Here is a tiny trained network, its code and every weight. The questions are about switching its units off for an input and a class, where a switched-off unit gives its printed mean instead of its output.

import numpy as np


def w(rows, s, z=0):
    codes = np.array(rows[::2]) - 128.0
    scale = np.full(codes.shape[1], s)
    scale[-1] = z or s
    return codes * scale


def f(y):
    return np.maximum(y, 0)


def log_softmax(a):
    a = a - a.max(-1, keepdims=True)
    return a - np.log(np.exp(a).sum(-1, keepdims=True))


def net(x, mask):
    res = np.array(x, float).reshape(1, 2) / 4 @ E
    y = f(res @ A[0][:, :-1].T + A[0][:, -1])
    res = res + np.where(mask, y, B[0][:, -1]) @ B[0][:, :-1]
    return log_softmax(res[-1] @ U[:, :-1].T + U[:, -1])


A, B = {}, {}
E = w([
[82,109,124,30,18,201],'x0',
[229,6,130,187,133,181],'x1',
],0.011)
A[0] = w([
[154,64,128,129,191,208,72],'neuron 1',
[172,101,111,131,110,9,138],'neuron 2',
[116,201,179,134,159,139,97],'neuron 3',
[80,106,190,164,145,115,83],'neuron 4',
[144,125,96,67,66,166,30],'neuron 5',
[195,68,189,165,151,166,206],'neuron 6',
[180,155,122,197,141,49,110],'neuron 7',
[111,164,126,169,186,96,92],'neuron 8',
[129,114,139,163,203,61,29],'neuron 9',
[161,145,166,155,140,98,129],'neuron 10',
[211,65,150,105,171,132,37],'neuron 11',
[72,198,156,118,84,122,72],'neuron 12',
[37,180,158,81,135,75,103],'neuron 13',
[104,146,100,106,47,167,254],'neuron 14',
[141,73,62,181,126,205,37],'neuron 15',
],0.011,0.0061)
B[0] = w([
[138,169,69,77,49,59,194],'neuron 1',
[172,84,171,123,153,241,175],'neuron 2',
[120,183,35,112,127,111,164],'neuron 3',
[89,125,143,129,86,176,139],'neuron 4',
[116,61,189,61,48,169,180],'neuron 5',
[149,158,64,99,183,99,252],'neuron 6',
[106,116,156,87,98,207,211],'neuron 7',
[255,79,131,81,96,171,186],'neuron 8',
[187,147,193,157,44,209,189],'neuron 9',
[104,144,188,76,133,163,171],'neuron 10',
[143,140,90,137,70,146,190],'neuron 11',
[162,166,82,109,94,165,187],'neuron 12',
[217,123,37,92,90,134,214],'neuron 13',
[137,46,158,54,196,188,228],'neuron 14',
[186,139,81,111,29,87,186],'neuron 15',
],0.0083,0.013)
U = w([
[226,171,1,114,101,123,69],'0',
[207,95,232,104,105,233,75],'1',
[202,112,98,116,216,160,254],'2',
[153,97,185,199,224,108,101],'3',
[53,198,103,143,171,43,102],'4',
],0.0097,0.012)

Each question gives the input, the list of numbers given to net, and the class t.
The units are the neurons (one row each of A and B). Each row of codes is followed by its name. A weight is (code - 128) times the scale printed after its matrix; where a second scale follows, it is the last column's (A, B and U).
mask holds one flag per neuron, in row order. A switched-off neuron (its flag False) gives its mean, the last column of its row in B, instead of its output. The means were averaged over made-up inputs and are rounded, as every weight is.
A unit's drop is (log p(t) with every unit on - log p(t) with that unit switched off) / (log p(t) with every unit on - log p(t) with every unit switched off).
The circuit of an input: a set's keep is (log p(t) with only the set's units on - log p(t) with every unit switched off) / (log p(t) with every unit on - log p(t) with every unit switched off). Starting from the 12 units with the biggest drops (on a tie, the unit counted first), units are removed one at a time, each time the one whose removal leaves the highest keep (on an exact tie, the one counted first), for as long as the keep stays at least 0.8.
circuit, biggest first: the units of the circuit, biggest drop first
unit that matters most: the unit with the biggest drop
k most important neurons: the k neurons with the biggest drops, biggest first
drop of u: that unit's drop, to one decimal
input [1,-2], class 2: circuit, biggest first -> (neuron 1; neuron 15; neuron 9)
input [-7,4], class 1: circuit, biggest first -> (neuron 9)
input [-8,-6], class 1: circuit, biggest first -> (neuron 9; neuron 7)
input [0,-3], class 2: circuit, biggest first -> (neuron 1; neuron 9)
input [3,-1], class 2: circuit, biggest first -> (neuron 9; neuron 15)
input [-2,-2], class 2: circuit, biggest first -> (neuron 1; neuron 15)
input [7,8], class 0: 3 most important neurons -> (neuron 1; neuron 15; neuron 6)
input [-4,1], class 1: 2 most important neurons -> (neuron 9; neuron 7)
input [-8,6], class 1: 3 most important neurons -> (neuron 9; neuron 7; neuron 2)
input [-4,5], class 0: 3 most important neurons -> (neuron 6; neuron 1; neuron 14)
input [-8,5], class 1: 2 most important neurons -> (neuron 9; neuron 7)
input [-1,4], class 0: 2 most important neurons -> (neuron 14; neuron 1)
input [-8,8], class 0: 3 most important neurons -> (neuron 6; neuron 1; neuron 15)
input [2,3], class 2: unit that matters most -> neuron 13
input [0,-1], class 2: drop of neuron 5 -> 0.1
input [-1,-1], class 2: drop of neuron 9 -> 0.2
input [3,-3], class 2: drop of neuron 9 -> 0.4
input [-6,3], class 1: drop of neuron 9 -> 0.2
